Below are the code and all the weights of a small trained network. Each question names an input and a target symbol and asks about switching units off, where a switched-off unit gives its printed mean instead of its output.

import numpy as np


def w(rows, s, z=0):
    codes = np.array(rows[::2]) - 128.0
    scale = np.full(codes.shape[1], s)
    scale[-1] = z or s
    return codes * scale


def norm(h):
    return h / np.sqrt((h * h).mean(-1, keepdims=True) + 1e-5)


def f(y):
    return y / 2 * (1 + np.tanh(0.7978845608 * (y + 0.044715 * y**3)))


def softmax(a):
    e = np.exp(a - a.max(-1, keepdims=True))
    return e / e.sum(-1, keepdims=True)


def log_softmax(a):
    a = a - a.max(-1, keepdims=True)
    return a - np.log(np.exp(a).sum(-1, keepdims=True))


def net(x, mask):
    ids = ['ΓΔΞΨαβεζηθλμστφω'.index(c) for c in x.split()]
    T = len(ids)
    res = E[ids] + P[:T]
    u = 0
    for l in range(2):
        q, k, v = (norm(res) @ M[l].T for M in (Q, K, V))
        z = softmax(np.where(np.tri(T) > 0, q @ k.T / 2**0.5, -1e9)) @ v
        res = res + np.where(mask[u], z, O[l][:, -1]) @ O[l][:, :-1]
        u += 1
        y = f(norm(res) @ A[l][:, :-1].T + A[l][:, -1])
        res = res + np.where(mask[u : u + 4], y, B[l][:, -1]) @ B[l][:, :-1]
        u += 4
    return log_softmax(norm(res)[-1] @ U[:, :-1].T + U[:, -1])


Q, K, V, O, A, B = {}, {}, {}, {}, {}, {}
E = w([
[135,123,160,110,158],'Γ',
[135,137,144,129,170],'Δ',
[128,119,153,111,134],'Ξ',
[113,142,145,134,126],'Ψ',
[132,106,173,87,145],'α',
[136,111,93,99,144],'β',
[127,165,136,123,153],'ε',
[132,140,162,106,148],'ζ',
[120,167,156,141,165],'η',
[130,151,110,146,123],'θ',
[129,127,140,134,152],'λ',
[125,160,100,159,125],'μ',
[124,149,122,130,149],'σ',
[90,96,127,178,142],'τ',
[2,109,132,139,50],'φ',
[114,149,142,93,54],'ω',
],0.013)
P = w([
[30,188,171,119,215],'0',
[213,140,123,177,99],'1',
[13,185,160,104,213],'2',
[197,134,122,171,92],'3',
[8,181,148,100,203],'4',
[179,126,113,162,79],'5',
[7,175,133,101,183],'6',
[174,115,109,160,59],'7',
[3,173,134,87,177],'8',
[174,108,109,153,62],'9',
[8,171,130,91,171],'10',
[170,103,118,152,55],'11',
[2,181,157,106,216],'12',
[177,91,118,165,48],'13',
],0.0031)
Q[0] = w([
[43,151,159,109,158],'L0H0',
[2,166,124,98,186],'L0H0',
],0.0079)
K[0] = w([
[53,15,61,114,98],'L0H0',
[51,3,22,136,110],'L0H0',
],0.0054)
V[0] = w([
[44,18,100,180,119],'L0H0',
[77,176,253,243,59],'L0H0',
],0.0032)
O[0] = w([
[3,102,139,116,208,2],'L0H0',
[145,89,175,238,78,102],'L0H0',
],0.0047,0.00072)
A[0] = w([
[170,68,138,225,9,180],'L0N0',
[1,141,143,188,94,254],'L0N1',
[209,186,143,170,144,38],'L0N2',
[68,210,196,29,59,223],'L0N3',
],0.0037,0.00064)
B[0] = w([
[73,82,64,182,179,244],'L0N0',
[85,101,220,164,149,191],'L0N1',
[110,169,55,145,184,163],'L0N2',
[117,241,138,216,252,254],'L0N3',
],0.0044,0.0017)
Q[1] = w([
[227,22,94,132,2],'L1H0',
[217,131,82,166,51],'L1H0',
],0.0058)
K[1] = w([
[163,78,132,254,202],'L1H0',
[160,93,141,161,223],'L1H0',
],0.0074)
V[1] = w([
[165,3,60,168,247],'L1H0',
[136,131,95,77,175],'L1H0',
],0.0035)
O[1] = w([
[215,3,61,113,154,255],'L1H0',
[124,101,159,228,129,133],'L1H0',
],0.0048,0.00057)
A[1] = w([
[108,191,182,148,146,180],'L1N0',
[160,79,200,58,159,167],'L1N1',
[97,177,21,153,132,23],'L1N2',
[255,145,140,119,151,3],'L1N3',
],0.0067,0.0031)
B[1] = w([
[194,39,93,89,67,253],'L1N0',
[62,131,2,147,46,188],'L1N1',
[65,89,128,35,128,128],'L1N2',
[24,81,202,97,127,150],'L1N3',
],0.0054,0.0034)
U = w([
[162,188,32,195,108,118],'Γ',
[104,123,151,197,137,61],'Δ',
[57,184,34,38,250,158],'Ξ',
[110,190,40,200,76,82],'Ψ',
[209,104,111,198,231,86],'α',
[62,244,193,129,69,253],'β',
[55,80,216,157,215,103],'ε',
[215,58,245,43,31,111],'ζ',
[151,162,152,227,135,107],'η',
[227,174,174,152,142,133],'θ',
[242,177,128,112,154,112],'λ',
[220,75,51,48,89,84],'μ',
[182,21,121,153,111,174],'σ',
[7,76,169,120,102,121],'τ',
[94,119,95,79,32,13],'φ',
[195,190,106,162,1,156],'ω',
],0.0069,0.0034)

Each question gives the input, a string of symbols that net reads in full, and the target symbol t.
The units are the heads (2 rows each of Q, K, V and O) and the neurons (one row each of A and B). Each row of codes is followed by its name. A weight is (code - 128) times the scale printed after its matrix; where a second scale follows, it is the last column's (O, A, B and U).
mask holds one flag per unit, layer by layer, with each layer's heads first. A switched-off unit (its flag False) gives its mean, the last column of its rows in O or B, instead of its output. The means were averaged over made-up inputs and are rounded, as every weight is.
A unit's drop is (log p(t) with every unit on - log p(t) with that unit switched off) / (log p(t) with every unit on - log p(t) with every unit switched off).
The circuit of an input: a set's keep is (log p(t) with only the set's units on - log p(t) with every unit switched off) / (log p(t) with every unit on - log p(t) with every unit switched off). Starting from all 10 units, units are removed one at a time, each time the one whose removal leaves the highest keep (on an exact tie, the one counted first), for as long as the keep stays at least 0.8.
units of the circuit, in order: the units of the circuit, biggest drop first
top k neurons: the k neurons with the biggest drops, biggest first
k most important neurons of layer l: the k neurons of layer l with the biggest drops, biggest first
drop of u: that unit's drop, to one decimal
input Ξ φ μ β ω σ, target Ξ: units of the circuit, in order : (L1N2)
input φ φ β ζ λ ζ Γ σ, target Ξ: units of the circuit, in order : (L1N2; L0N2)
input Ξ β β φ Ξ τ ζ Ξ θ, target ε: units of the circuit, in order : (L0H0; L0N1; L1N1)
input Ξ Ξ θ, target ω: top 2 neurons : (L1N0; L0N0)
input θ Ξ λ Ξ μ β Ψ, target Ξ: top 3 neurons : (L0N3; L1N0; L1N3)
input Ξ λ Ξ β β Ξ β Ξ φ σ Ξ Δ, target ε: 2 most important neurons of layer 0 : (L0N2; L0N3)
input μ Ξ φ Γ, target τ: units of the circuit, in order : (L1N3; L1N1)
input Ξ λ ω θ Γ β α ε α, target Ξ: units of the circuit, in order : (L0H0; L0N3)
input β Ξ θ α τ Ξ ω μ λ Ξ μ, target β: 2 most important neurons of layer 0 : (L0N0; L0N1)
input Ξ Ξ λ Ξ θ, target ω: top 4 neurons : (L0N0; L1N0; L1N3; L0N1)
input Δ Ξ Ξ β τ β α, target Ξ: top 3 neurons : (L1N1; L0N3; L1N3)
input Ξ Δ λ, target σ: top 3 neurons : (L1N0; L0N3; L0N0)
input η λ Γ, target μ: 3 most important neurons of layer 1 : (L1N0; L1N1; L1N3)
input Ψ ω λ, target β: units of the circuit, in order : (L1H0)
input β α Γ Ξ θ μ Ξ Ξ Γ Δ, target ε: units of the circuit, in order : (L1N3; L0N3; L1N0)
input Ξ λ Ξ, target ζ: 3 most important neurons of layer 1 : (L1N0; L1N3; L1N1)
input Ξ α Ξ Δ Ξ Γ λ, target σ: 2 most important neurons of layer 1 : (L1N0; L1N3)
input Ξ λ β α Ξ λ Ξ Ξ μ, target Ξ: top 3 neurons : (L1N2; L1N1; L1N0)
input β α β μ Ξ μ μ, target Ξ: units of the circuit, in order : (L0H0; L1N2)
input θ Γ Ξ Γ Ξ, target ζ: units of the circuit, in order : (L1N0; L0N0; L0H0)
input μ β Γ Ξ ζ Ξ μ β λ Ξ θ, target Ξ: units of the circuit, in order : (L0H0)
input θ ω Ψ Ξ θ, target β: top 2 neurons : (L1N1; L0N1)
input Ξ ζ Ξ ω Ξ Ξ λ η α, target β: top 2 neurons : (L0N3; L1N1)
input Ξ ω Γ, target β: drop of L1N0 : -0.1
